Here is a tiny trained network, its code and every weight. The questions are about switching its units off for an input and a class, where a switched-off unit gives its printed mean instead of its output.

import numpy as np


def w(rows, s, z=0):
    codes = np.array(rows[::2]) - 128.0
    scale = np.full(codes.shape[1], s)
    scale[-1] = z or s
    return codes * scale


def norm(h):
    return h / np.sqrt((h * h).mean(-1, keepdims=True) + 1e-5)


def f(y):
    return np.maximum(y, 0)


def log_softmax(a):
    a = a - a.max(-1, keepdims=True)
    return a - np.log(np.exp(a).sum(-1, keepdims=True))


def net(x, mask):
    res = np.array(x, float).reshape(1, 4) / 4 @ E
    u = 0
    for l in range(4):
        y = f(norm(res) @ A[l][:, :-1].T + A[l][:, -1])
        res = res + np.where(mask[u : u + 8], y, B[l][:, -1]) @ B[l][:, :-1]
        u += 8
    return log_softmax(norm(res)[-1] @ U[:, :-1].T + U[:, -1])


A, B = {}, {}
E = w([
[105,247,142,141,143,140,52],'x0',
[28,148,194,146,132,167,178],'x1',
[185,146,176,110,111,136,153],'x2',
[164,166,46,72,107,203,179],'x3',
],0.011)
A[0] = w([
[135,150,168,122,148,236,6,160],'0.n0',
[225,96,34,208,89,70,87,42],'0.n1',
[93,160,79,67,4,77,146,88],'0.n2',
[65,148,55,234,100,71,162,96],'0.n3',
[78,136,109,86,23,103,148,73],'0.n4',
[5,82,1,106,178,102,90,1],'0.n5',
[158,44,152,139,154,198,130,196],'0.n6',
[187,140,112,154,159,126,157,81],'0.n7',
],0.0061,0.0066)
B[0] = w([
[110,173,77,117,133,52,155,248],'0.n0',
[148,97,95,1,147,99,77,195],'0.n1',
[110,136,112,104,189,101,128,147],'0.n2',
[121,137,106,99,34,167,85,165],'0.n3',
[135,130,131,170,194,126,128,133],'0.n4',
[11,78,42,126,45,156,50,161],'0.n5',
[99,250,82,158,120,49,136,254],'0.n6',
[88,124,164,138,199,124,113,138],'0.n7',
],0.0098,0.0041)
A[1] = w([
[120,151,99,132,63,189,158,94],'1.n0',
[156,112,69,75,164,222,160,6],'1.n1',
[232,161,251,89,101,137,167,17],'1.n2',
[56,100,190,131,135,206,181,43],'1.n3',
[121,47,223,158,95,70,53,111],'1.n4',
[130,11,113,126,96,112,208,26],'1.n5',
[78,155,117,57,105,64,156,109],'1.n6',
[103,83,107,158,193,184,89,130],'1.n7',
],0.014,0.0027)
B[1] = w([
[120,116,134,163,204,138,121,192],'1.n0',
[114,99,107,174,219,166,157,187],'1.n1',
[41,92,27,129,97,138,68,177],'1.n2',
[112,81,217,4,120,113,104,182],'1.n3',
[151,131,55,152,216,214,187,223],'1.n4',
[136,247,104,156,94,64,125,194],'1.n5',
[167,110,201,171,71,159,137,255],'1.n6',
[130,132,71,116,90,147,122,143],'1.n7',
],0.016,0.009)
A[2] = w([
[179,90,116,176,114,144,115,120],'2.n0',
[191,71,123,37,139,84,103,30],'2.n1',
[115,87,97,173,60,166,127,155],'2.n2',
[44,98,53,130,76,110,103,2],'2.n3',
[137,96,120,122,104,72,219,66],'2.n4',
[128,254,133,128,101,94,108,86],'2.n5',
[168,90,167,141,104,158,101,116],'2.n6',
[186,99,168,154,121,138,160,95],'2.n7',
],0.017,0.0018)
B[2] = w([
[128,111,211,136,112,160,106,192],'2.n0',
[183,131,180,106,169,110,6,165],'2.n1',
[87,86,108,101,94,160,89,195],'2.n2',
[77,85,34,52,88,169,127,209],'2.n3',
[122,229,125,211,113,119,59,165],'2.n4',
[112,176,100,198,94,57,169,255],'2.n5',
[121,91,183,178,81,135,128,149],'2.n6',
[127,45,110,131,90,162,125,158],'2.n7',
],0.017,0.0089)
A[3] = w([
[101,107,222,34,98,116,206,2],'3.n0',
[143,102,108,194,203,161,166,27],'3.n1',
[115,85,152,116,59,111,148,226],'3.n2',
[180,124,101,147,247,158,218,46],'3.n3',
[207,107,128,71,171,40,66,138],'3.n4',
[247,94,68,119,143,128,62,125],'3.n5',
[156,160,100,147,126,27,210,76],'3.n6',
[141,36,129,87,188,157,128,152],'3.n7',
],0.015,0.003)
B[3] = w([
[97,219,154,28,192,34,64,182],'3.n0',
[207,85,107,93,201,200,139,241],'3.n1',
[251,105,117,66,143,135,128,194],'3.n2',
[127,51,156,208,228,208,103,254],'3.n3',
[130,124,248,43,129,127,144,180],'3.n4',
[33,200,188,57,172,80,163,219],'3.n5',
[147,191,139,191,44,78,153,244],'3.n6',
[185,193,107,207,56,80,138,245],'3.n7',
],0.014,0.0078)
U = w([
[154,127,130,204,254,226,162,154],'0',
[131,228,105,238,52,78,180,181],'1',
[116,187,234,28,158,91,96,137],'2',
[69,117,7,67,69,178,117,149],'3',
[184,44,189,146,52,166,135,96],'4',
[102,35,151,137,131,57,239,3],'5',
],0.013,0.0058)

Each question gives the input, the list of numbers given to net, and the class t.
The units are the neurons (one row each of A and B). Each row of codes is followed by its name. A weight is (code - 128) times the scale printed after its matrix; where a second scale follows, it is the last column's (A, B and U).
mask holds one flag per neuron, layer by layer. A switched-off neuron (its flag False) gives its mean, the last column of its row in B, instead of its output. The means were averaged over made-up inputs and are rounded, as every weight is.
A unit's drop is (log p(t) with every unit on - log p(t) with that unit switched off) / (log p(t) with every unit on - log p(t) with every unit switched off).
The circuit of an input: a set's keep is (log p(t) with only the set's units on - log p(t) with every unit switched off) / (log p(t) with every unit on - log p(t) with every unit switched off). Starting from the 12 units with the biggest drops (on a tie, the unit counted first), units are removed one at a time, each time the one whose removal leaves the highest keep (on an exact tie, the one counted first), for as long as the keep stays at least 0.8.
units of the circuit, in order: the units of the circuit, biggest drop first
most important unit: the unit with the biggest drop
top k neurons: the k neurons with the biggest drops, biggest first
top k neurons in layer l: the k neurons of layer l with the biggest drops, biggest first
drop of u: that unit's drop, to one decimal
input [-8,-2,6,-8], class 0: most important unit : 1.n4
input [-2,4,3,1], class 2: top 3 neurons : 1.n3; 0.n0; 3.n0
input [-8,8,-1,-5], class 1: top 2 neurons : 1.n5; 2.n4
input [-1,0,-7,6], class 3: top 2 neurons in layer 1 : 1.n4; 1.n7
input [-4,4,-7,6], class 3: top 2 neurons : 0.n5; 1.n4
input [8,2,-6,8], class 0: top 3 neurons : 0.n6; 1.n5; 1.n1
input [-8,-6,-4,7], class 1: top 3 neurons in layer 2 : 2.n4; 2.n7; 2.n1
input [0,2,8,6], class 3: top 2 neurons : 1.n2; 1.n4
input [6,-7,4,-1], class 2: top 4 neurons : 2.n1; 1.n5; 0.n6; 0.n1
input [5,8,-3,3], class 2: top 2 neurons : 1.n3; 0.n6
input [-4,-8,-8,-3], class 2: top 2 neurons : 0.n1; 2.n1
input [0,6,-7,-8], class 0: top 2 neurons : 1.n4; 1.n2
input [-6,-7,3,-7], class 0: top 2 neurons : 1.n4; 1.n3
input [1,2,5,4], class 3: top 2 neurons : 1.n2; 1.n4
input [-3,2,-1,2], class 4: most important unit : 0.n6
input [-8,-8,3,-6], class 1: top 2 neurons : 1.n5; 1.n3
input [3,-1,0,-2], class 4: top 4 neurons : 1.n6; 1.n5; 0.n0; 0.n6
input [6,-3,8,4], class 3: top 2 neurons : 1.n2; 0.n6
input [2,2,8,6], class 3: top 2 neurons in layer 1 : 1.n2; 1.n4
input [3,0,5,3], class 3: units of the circuit, in order : 0.n6; 1.n2
input [2,-4,-6,-1], class 3: units of the circuit, in order : 2.n3
input [0,-6,-5,4], class 2: top 2 neurons : 0.n1; 1.n4
input [7,-8,6,-2], class 2: top 3 neurons in layer 1 : 1.n5; 1.n6; 1.n2
input [-2,7,5,-3], class 2: drop of 2.n0 : 0.0
input [-6,-3,-8,-5], class 3: drop of 0.n5 : 1.1
input [3,0,7,-8], class 0: drop of 1.n4 : 3.3
input [-5,8,-5,-2], class 2: units of the circuit, in order : 1.n3
input [-7,-7,5,0], class 1: top 2 neurons in layer 2 : 2.n5; 2.n4
input [-7,0,-6,6], class 1: drop of 1.n5 : 4.1
